Below are the code and all the weights of a small trained network. Each question names an input and a class and asks about switching units off, where a switched-off unit gives its printed mean instead of its output.

import numpy as np


def w(rows, s, z=0):
    codes = np.array(rows[::2]) - 128.0
    scale = np.full(codes.shape[1], s)
    scale[-1] = z or s
    return codes * scale


def f(y):
    return np.maximum(y, 0)


def log_softmax(a):
    a = a - a.max(-1, keepdims=True)
    return a - np.log(np.exp(a).sum(-1, keepdims=True))


def net(x, mask):
    res = np.array(x, float).reshape(1, 3) / 4 @ E
    y = f(res @ A[0][:, :-1].T + A[0][:, -1])
    res = res + np.where(mask, y, B[0][:, -1]) @ B[0][:, :-1]
    return log_softmax(res[-1] @ U[:, :-1].T + U[:, -1])


A, B = {}, {}
E = w([
[67,174,92,254,97,94,221,229],'x0',
[87,197,202,71,212,5,94,193],'x1',
[133,94,151,106,66,1,135,99],'x2',
],0.008)
A[0] = w([
[108,131,108,144,255,195,119,125,127],'neuron 1',
[74,211,184,61,165,82,117,170,44],'neuron 2',
[116,105,179,123,183,124,114,91,2],'neuron 3',
[108,147,169,114,177,107,123,141,28],'neuron 4',
[155,160,81,158,229,219,87,173,123],'neuron 5',
[89,227,84,190,120,128,180,239,47],'neuron 6',
[70,108,148,177,89,86,232,171,35],'neuron 7',
[162,121,66,151,119,141,167,73,100],'neuron 8',
[143,83,133,125,20,8,111,75,101],'neuron 9',
[176,57,92,196,58,146,185,12,133],'neuron 10',
[190,126,152,43,103,168,47,93,35],'neuron 11',
[187,100,181,67,183,150,90,69,18],'neuron 12',
[122,199,180,148,163,184,146,98,84],'neuron 13',
[35,173,225,170,192,83,87,135,123],'neuron 14',
],0.0088,0.0036)
B[0] = w([
[203,103,98,70,144,2,191,59,196],'neuron 1',
[168,132,133,156,169,169,54,203,210],'neuron 2',
[92,159,156,109,180,169,145,190,148],'neuron 3',
[174,187,160,158,154,208,40,167,160],'neuron 4',
[179,74,63,88,231,57,121,135,212],'neuron 5',
[47,141,197,65,116,133,201,77,234],'neuron 6',
[108,138,222,26,120,131,201,111,211],'neuron 7',
[64,184,157,187,107,183,138,233,184],'neuron 8',
[226,56,34,71,234,73,186,60,217],'neuron 9',
[191,171,114,151,173,195,55,245,255],'neuron 10',
[115,152,237,93,105,224,169,127,209],'neuron 11',
[32,197,218,82,107,173,165,61,203],'neuron 12',
[160,133,65,58,148,85,134,107,158],'neuron 13',
[104,169,87,198,200,169,41,207,213],'neuron 14',
],0.0071,0.0099)
U = w([
[83,144,254,37,75,186,228,100,21],'0',
[221,50,49,49,188,69,180,95,194],'1',
[161,140,147,208,105,207,47,243,5],'2',
[163,106,138,131,98,115,125,125,207],'3',
],0.0075,0.0033)

Each question gives the input, the list of numbers given to net, and the class t.
The units are the neurons (one row each of A and B). Each row of codes is followed by its name. A weight is (code - 128) times the scale printed after its matrix; where a second scale follows, it is the last column's (A, B and U).
mask holds one flag per neuron, in row order. A switched-off neuron (its flag False) gives its mean, the last column of its row in B, instead of its output. The means were averaged over made-up inputs and are rounded, as every weight is.
A unit's drop is (log p(t) with every unit on - log p(t) with that unit switched off) / (log p(t) with every unit on - log p(t) with every unit switched off).
The circuit of an input: a set's keep is (log p(t) with only the set's units on - log p(t) with every unit switched off) / (log p(t) with every unit on - log p(t) with every unit switched off). Starting from the 12 units with the biggest drops (on a tie, the unit counted first), units are removed one at a time, each time the one whose removal leaves the highest keep (on an exact tie, the one counted first), for as long as the keep stays at least 0.8.
circuit, biggest first: the units of the circuit, biggest drop first
top k neurons: the k neurons with the biggest drops, biggest first
drop when u is switched off: that unit's drop, to one decimal
input [-6,-8,-6], class 2: top 2 neurons => [neuron 10; neuron 6]
input [-7,7,7], class 0: circuit, biggest first => [neuron 12]
input [-6,-4,-4], class 0: top 2 neurons => [neuron 11; neuron 12]
input [3,-4,-4], class 1: top 3 neurons => [neuron 5; neuron 14; neuron 11]
input [6,3,-6], class 0: top 4 neurons => [neuron 6; neuron 9; neuron 7; neuron 10]
input [0,-5,-5], class 1: top 2 neurons => [neuron 5; neuron 1]
input [-1,6,-5], class 2: top 3 neurons => [neuron 9; neuron 14; neuron 2]
input [-8,-7,5], class 0: top 2 neurons => [neuron 12; neuron 11]
input [8,-3,-8], class 0: top 2 neurons => [neuron 6; neuron 9]
input [-7,-6,0], class 0: top 4 neurons => [neuron 12; neuron 11; neuron 14; neuron 2]
input [2,5,3], class 2: top 3 neurons => [neuron 14; neuron 2; neuron 1]
input [7,4,1], class 0: top 2 neurons => [neuron 6; neuron 7]
input [-2,-5,-2], class 2: top 2 neurons => [neuron 10; neuron 9]
input [-3,-6,1], class 2: circuit, biggest first => [neuron 10]
input [-3,5,-4], class 2: top 3 neurons => [neuron 9; neuron 14; neuron 2]
input [-5,8,2], class 2: drop when neuron 2 is switched off => 0.1
input [-5,7,-6], class 2: drop when neuron 14 is switched off => 1.0
input [5,-2,0], class 0: drop when neuron 6 is switched off => 0.1
